Here is a tiny trained network, its code and every weight. The questions are about switching its units off for an input and a class, where a switched-off unit gives its printed mean instead of its output.

import numpy as np


def w(rows, s, z=0):
    codes = np.array(rows[::2]) - 128.0
    scale = np.full(codes.shape[1], s)
    scale[-1] = z or s
    return codes * scale


def f(y):
    return np.maximum(y, 0)


def log_softmax(a):
    a = a - a.max(-1, keepdims=True)
    return a - np.log(np.exp(a).sum(-1, keepdims=True))


def net(x, mask):
    res = np.array(x, float).reshape(1, 3) / 4 @ E
    y = f(res @ A[0][:, :-1].T + A[0][:, -1])
    res = res + np.where(mask, y, B[0][:, -1]) @ B[0][:, :-1]
    return log_softmax(res[-1] @ U[:, :-1].T + U[:, -1])


A, B = {}, {}
E = w([
[140,240,90,189,155],'x0',
[7,187,160,89,147],'x1',
[123,178,35,78,39],'x2',
],0.012)
A[0] = w([
[140,125,147,151,160,183],'N0',
[175,142,170,125,187,88],'N1',
[99,173,131,101,134,212],'N2',
[154,155,126,96,108,139],'N3',
[111,129,88,79,109,171],'N4',
[148,94,94,106,104,32],'N5',
[74,187,133,79,155,167],'N6',
[187,172,96,148,105,127],'N7',
[75,104,246,84,152,176],'N8',
[160,130,158,204,152,29],'N9',
[122,146,68,32,143,116],'N10',
[111,138,107,78,63,2],'N11',
[126,142,107,61,89,15],'N12',
[157,77,180,53,39,213],'N13',
[159,83,127,56,98,3],'N14',
[186,41,77,153,136,180],'N15',
[134,164,143,153,129,177],'N16',
[103,102,185,121,156,152],'N17',
[144,154,212,82,145,132],'N18',
[126,143,90,133,68,167],'N19',
[28,141,108,153,120,19],'N20',
[151,172,69,169,69,116],'N21',
[142,112,154,200,185,47],'N22',
[204,177,143,169,85,124],'N23',
[115,154,112,59,91,70],'N24',
[72,87,154,103,155,143],'N25',
[209,63,136,163,105,76],'N26',
[131,217,158,183,137,94],'N27',
[123,170,140,77,87,101],'N28',
[151,204,151,145,169,12],'N29',
[109,128,98,76,108,204],'N30',
[97,103,125,205,155,139],'N31',
[170,142,107,139,97,123],'N32',
[140,128,125,158,228,155],'N33',
],0.013,0.0073)
B[0] = w([
[224,124,97,84,130,180],'N0',
[100,49,120,120,131,170],'N1',
[188,156,85,40,77,207],'N2',
[107,177,171,124,170,168],'N3',
[113,39,126,153,133,197],'N4',
[47,127,144,204,139,159],'N5',
[149,104,51,101,114,222],'N6',
[77,150,182,164,98,212],'N7',
[132,215,139,159,32,237],'N8',
[98,108,131,182,175,171],'N9',
[113,83,97,79,173,195],'N10',
[217,152,102,56,116,170],'N11',
[209,124,75,45,92,164],'N12',
[180,95,67,89,151,249],'N13',
[45,56,128,178,242,170],'N14',
[129,106,82,89,205,246],'N15',
[50,133,164,165,179,180],'N16',
[158,174,154,153,41,192],'N17',
[129,191,156,122,53,170],'N18',
[58,105,174,177,132,212],'N19',
[106,22,115,155,254,173],'N20',
[44,187,183,208,103,232],'N21',
[82,71,112,125,189,183],'N22',
[88,172,193,196,123,205],'N23',
[166,102,58,120,135,180],'N24',
[125,211,169,154,56,188],'N25',
[182,118,63,82,166,219],'N26',
[157,29,40,88,193,212],'N27',
[111,101,122,69,160,175],'N28',
[211,79,72,66,99,173],'N29',
[56,66,141,170,193,205],'N30',
[174,131,95,128,187,174],'N31',
[96,158,163,201,109,184],'N32',
[174,79,53,83,175,200],'N33',
],0.0068,0.013)
U = w([
[255,102,81,27,140,253],'0',
[102,68,113,113,226,17],'1',
[79,197,247,168,53,167],'2',
],0.0096,0.00057)

Each question gives the input, the list of numbers given to net, and the class t.
The units are the neurons (one row each of A and B). Each row of codes is followed by its name. A weight is (code - 128) times the scale printed after its matrix; where a second scale follows, it is the last column's (A, B and U).
mask holds one flag per neuron, in row order. A switched-off neuron (its flag False) gives its mean, the last column of its row in B, instead of its output. The means were averaged over made-up inputs and are rounded, as every weight is.
A unit's drop is (log p(t) with every unit on - log p(t) with that unit switched off) / (log p(t) with every unit on - log p(t) with every unit switched off).
unit that matters most: the unit with the biggest drop
k most important neurons: the k neurons with the biggest drops, biggest first
drop when u is switched off: that unit's drop, to one decimal
input [-5,1,-4], class 2: unit that matters most : N8
input [-5,0,-2], class 0: 2 most important neurons : N21; N13
input [6,1,-2], class 0: 2 most important neurons : N29; N30
input [-2,0,8], class 1: 3 most important neurons : N30; N19; N21
input [1,6,-7], class 0: 2 most important neurons : N33; N21
input [-6,-7,1], class 1: 3 most important neurons : N14; N5; N2
input [-7,-1,-2], class 0: 2 most important neurons : N13; N21
input [6,0,1], class 2: 2 most important neurons : N15; N13
input [8,3,-8], class 0: drop when N29 is switched off : 0.3
input [-1,7,7], class 0: drop when N12 is switched off : 0.5
input [-7,-8,1], class 1: drop when N21 is switched off : -0.1
input [7,-5,5], class 2: drop when N10 is switched off : 0.0
